[128 = 0]

[138 113 128 128 139 181 148 128 114 138 139 116 122 181  95 124 107 125
 108 138 107 124 124 150 147 164 115 101 106 114 103 132 119 115  99 117
 130  88 146 131 122 144 114  95 150 142 123 168 138 127 125 146 152 105
 136 140 102 119 116 127 147  93 139 113 134 154 112 119 144] | (12), Z566
[119 135 126 143  98 134 118 156 128 159 135 145 128 105 130 133 170 124
 108 127 166 138 100 119  93 154 135 127 130 126 144 161  84 132 139 139
  98 154 172 123 130 122 131 110 124 133 117  99 144 115 104 125 152 144
 134 125  12 135 121  84 123 123 132  84 127 111 124 202 122] | (12), Z373
[131 121 176 129 149 125 120 103 148 124 131 120  87 131  82 111 105 113
 132 133 143 117 123 151 130 154 118  78  84  91 114 140 124   6 120 122
 121  80 165 111 130 141  50 128 136 134 140 135 141 137 136 130 146 122
 124 153 103 126 106  75 160 118 126 155 140 158 108 120 130] | (12), Z566
[133 106 157 150 121 128 129 106 112 145 146 130 118 108 106 146 129 138
  84 133 135 118  98 127 125 153 126 124 107 125 153 115 127  11 123 121
 145  81 161 139 116 110  93 171 103 134 131 108 142 118  99 132 117 131
 171 143  89 148 104  88 169 115 118 132 143 139 149 168 103] | (12), Z566
[107 184 112 135 110 135 121 102 131 132 117 134 139 116 147 121 169 151
 122 205 176 137 130 102 125 141 128 150 149 130 122 150 136 181 173 132
 116 156 123 129 146 100 166 114 148 134 116 154 132 137 111 138 134 210
 139 125 169 135 124  99 107 136 159  99 106 100 139 187 106] | (12), Z373
[159 116 111 125 129 132 126 142  98 136 123 124 158 129  96 141 139 117
  96 172 132 116  91 122 138 150 142 110  90 104 145 107 108 115 119 125
 124  80 134 118 111 132 160 135 149 125 111 147 140 122 112 154 149 130
  32 121 155 103 114 113 127 106 118  92 128 130 132 118 142] | (12), Z566
[144  73 112 135 123 122 108 143 111 164 132 137 129 114  85 156 117 119
  95 134  87 117 100 122 140 137 136 120  91 101 137  95 122  90  99 104
 135  63 135 113 137 141 132 125 159 131 108 129 136 121 106 143 153  78
 142 146  45 109  91 120 132 107 128  89 149 135 126 126 147] | (12), Z566
[112 130 110 145 110 137 130  96  89  99 147 151 121 124 126 108 129 132
  46 153 145 140  89 124 129 152 146 120 181 103 120 118 103 101 139  96
 128  94 162 135 145 124 125 117 152 142 131 175 122 135  86 151 106 141
 121 141  82 188  99 109 132 125 152  92 145 112 153 151 102] | (12), Z373
[116  88 135 128 147 134 140  98 107 124 121 127 117 124  81 127 114 136
  96 145 110 130  95 147 133 180 133 103  84 110 128  93 134  39 103 122
 141  37 146 129 110 135  92 148 148 129 141 145 153 129 126 140 130 150
 128 137 177 147 111  86 143 113 129 136 139 142 131  88 129] | (12), Z566
[114 134  99 143 126 144 130 110 132 135 105 120 112 118 109 129 111 118
 116 131 153 130 121 122 132 150 122 102 111 115 140 139 133  77 113 129
 115  94 171 121 118 113 104 129 130 139 129 141 140 137 122 128 121 156
 135 137 121 145 108 101 149 114 126 116 129 133 123 150 113] | (12), Z566
[140 108 131 127 137 142 122 149  98 153 130 153 121 136  79 158 123 123
 102 149 121 136  94 136 108 193 146  99  89  87 115 109 108 103 115  96
 133  81 168 113 120 136 140 108 150 144 107 161 151 113 131 149 152 112
 134 146  79 105  99  94 173 105 129  95 139 150 132  99 131] | (12), Z566
[149 135 163 136 129 151 124 115 133 142 129 118  96 133  91 115 115 172
 122 155 136 129 112 135 131 219 118 102  70  88 105 131 128  31 107 148
 133  72 181 101 117 132  72  90 145 140 114 147 167 143  96 151 141 143
 109 131  67 111 106  99 232  70 127 125 146 128 111 174  82] | (12), Z566
[144 121 134 145 142 126 113  98 107 102 135 122 129 129 103 152 132 119
 111 159  61 125  90 136 122 141 111  97 111 125 157  81 114  45 118 109
 155  83 157 155 113 137 110 166 136 149 138 141 148 122 158 138 164 138
 134 156 145 107 111 110 182 112 114 158 143 145 145  71 155] | (12), Z566
[103 132 134 156 115 129 124 120 145 135 124 140 119 120 137 116 208 120
 121 143 187 116 100  89 124 157 149 103  95 137 154 170 157  64 138 144
 108 108 170 126 120 109 143 128 126 132 125  98 145 128  99 108 125 201
 126 122  85 108  98  56 130 120 105  72 109 108 132 252 108] | (12), Z373
[114 149 164 120 127 144 131 101 138 129 123 118  93 125 130 113 146 126
 150 130 143 124 120 155 132 147 113 113 106 106 122 141 126  90 122 133
 137  91 135 112 112 115 118 122 142 146 142 127 138 118 127 145 120 152
 237 137 152 133 133  84 153 118 139 107 119 141 122 165 107] | (12), Z566
[126 123 152 138 121 136 136 128 122 151 123 123 130 108  96 125 155 121
 118 139 143 129 105 112 120 163 128 139  79 121 134 135 112  71 118 132
 119 103 160 132 120 123 128  93 135 136 123 111 161 143 115 149 146 152
 121 131  38  99 112  93 162 125 122  86 132 124 130 198 114] | (12), Z566
[121 126 125 137 147 154 133 139  99 126 136 122 126 152  90 118 125 118
 100 144 140 136  89 134 137 178 116 115 104  95 126 100 129 114 138  84
 151  81 142  65 121 140 143 101 173 142 121 183 143 115 145 145 150 151
 122 146 109 119 101  69 132 107 134  89 133 129 137 105 144] | (12), Z566
[108 162 103 141 113 121 120 113 129 130 130 168 129 108 131  95 165 135
  94 140 169 122  99 133 123 170 140 163 170 157 137 139 151 130 160 122
 101 159 139 122 166 139 146 115 130 133 120 146 131 119 116 136 161 192
 119 129  74 167  83  58  78 135 134  72 123  96 148 178 125] | (12), Z373
[112 139  81 100 115 120 134 118 124 149 166 133 139 117  87 126 137 136
 101 132 105 132 118 142 130 140 140 143 153 143 132 114 117 103 132 118
  89 157 133 132 153 138 134 136 136 113 115 154 149 127 131 129 138 159
 127 143 138 162  89 101  86 113 115 120 129 111 138 101 133] | (21), Z373
[164 119 135 123 121 139 134 152 127 146 105 112 115 140 109 134  83 127
 134  99 124 140 123 140 138 145 115 114 113  91 123 133 120 146 132 115
 159 104 151 109 116 106 101  86 147 135 113 173 131 132 116 154 139  99
 139 132  97 121 139 152 175 103 144 122 143 136 132 113 111] | (12), Z566
[113  98 115 136 120 132 135 154 128 155 136 158 151 121  93 117 186  85
  84 122 150 114  90 117 136 149 142 122 133 130 159 127 128  43 125  94
 104 122 170 117 131 146 146 155 145 138 111 118 150 107 112 126 151 161
 133 132  31 135  87  47  84 133 120  78 123 143 130 202 148] | (12), Z373
[136 101 117 139 115 131 124 146  93 152 128 128 136 127 108 132 133 125
  56 158 131 131  82 112 109 184 138 101 142 101 148 118 124  98 125 119
 146  84 165 109 120 131 127  89 152 155 118 189 104 127  82 159 142 106
 113 129   9 149  99  96 164 111 164  76 142 114 143 154 129] | (12), Z566
[116  94  38 125 145 129 131 113  99 156 153 142 112 137  85 162 102 138
  73 140  92 133 119 152 147 136 124 117 157 115 117 114 116 132 111 118
 130  89 151 127 140 159 139 152 153 144 126 173 156 113 130 163 135 107
 135 137 141 176 105 127 103 108 152  95 128 124 123  73 132] | (21), Z566
[146 120 159 143 140 151 128 115 122 102 127 125 112 140 137 115 122 102
 143 136 152 125 120 139 125 172 124  98 105  76 133 108 122  66 127 106
 169  76 157 112 103 123 103 101 155 137 134 188 143 127 122 152 140 120
 128 133  93 105 115  92 208 116 143 104 131 145 136 125 110] | (12), Z566
[126 163 135 133 130 155 132 133 116 126 129 116 153 126 126 119 147 128
 114 170 160 115 105 113 119 163 140 126 112 135 129 154 137 140 149 133
 116 118 135 130 127 113 150 110 138 142 147 151 136 135 105 135 128 212
 114 109 157 135 120 102 132 130 132  85 120 117 139 195 104] | (12), Z373
[116 126 112 130 127 149 136 120 116 144 136 128 146 127 127 138 151 122
  99 145 154 133 103 125 116 174 129  99  94 110 137 121 127 105 129 122
 144 134 151 114 124 102 164 114 151 156 153 152 160 118 137 152 144 175
 122 155 152 124 108  89 167 120 124  86 136 124 129 140 104] | (12), Z566
[125 131 117 105 125 127 128 162 125 137 138 126 130 126  84 129  94 130
 122 133 102 112 132 137 133 145 130 112 108 121 112 125 121 116  95 120
 122 103 148 123 149 150 136 121 147 137 162 153 146 121 146 129 156 140
 126 140 164 135 111 124 116 122 118 118 134 143 111 100 115] | (12), Z566
[125  78 116 124 139 122 133 126  95 120 132 136 167 139  71 139 114 134
  93 151  97 130 103 133 147 145 131 105 108  91 124  48 111  75 202 109
 163  47 159 125 112 141 132 147 160 129 125 165 150 122 153 143 136 108
 127 153 199 146 112 104 148  89 127 118 135 132 138  51 157] | (21), Z566
[116  99 145 147 105 136 127 108 109 145 133 142 118 136  86 144 139  93
  92 122 114 119 112 127 145 134 146 128  97 133 143 128 125  11  85 129
 122  69 169 147 129 144  98 150 124 134 121 132 144 132 104 112  93 140
 121 150 114 140 103  97 159 115 116 122 141 137 130 147 128] | (12), Z566
[136 114 131 142 106 119 135 113  93 158 125 135 108 123 126 131 128 116
  53 132 129 133  53 136 132 133 132 128 154 122 135 117 121  45 125 115
  97 111 155 127 137 150  90 142 140 133 101 130 152 125 108 125 126 160
 124 142  70 171  91  78  90 121 126 120 126 126 135 136 123] | (12), Z373
[146 146 130 134 133 156 123 120 107 134 145 126 122 138 117 137 122 141
 103 151 143 134 109 113 125 175 136 121 111 112 123 135 115 120 133 133
 139  79 153 114 128 112 139  91 153 144 125 170 134 132  99 155 128 144
 129 129 124 140 121 122 184 146 128  86 133 115 142 159  88] | (12), Z566
[106 148  97 127 129 140 131 128 123 128 132 136 142 127 119 122 176 132
 113 141 166 124 112 111 133 155 149 154 147 125 128 163 135 162 145 128
 109 136 136 110 137 133 168  89 144 126 115 152 139 115 120 139 150 197
 128 140  81 149 111 108  97 134 166  64 128  85 122 170 112] | (12), Z373
[110 205 129 146 116 170 135 108 106 131 142 141 104 117  93 116 144 131
  82 174 186 110 131 120 125 189 140 136 136 138 117 157 143  76 154 122
  97 138 165 122 157 107 118 107 135 133 106 178 158 145 104 123 118 219
 104 136 136 168  91  70 123 133 125  91 104 102 126 223  87] | (12), Z373
[119 161  80 148 107 161 124 104  93 126 121 166 140 117 137 115 174 122
  75 145 158 135  74 109 125 170 148 138 175 132 142 125 140 155 140 103
 121 142 138 113 121 155 179  95 161 118 104 154 132  98  99 145 154 192
 145 129  29 139  98  82  90 115 125  32 113 106 129 193  76] | (12), Z373
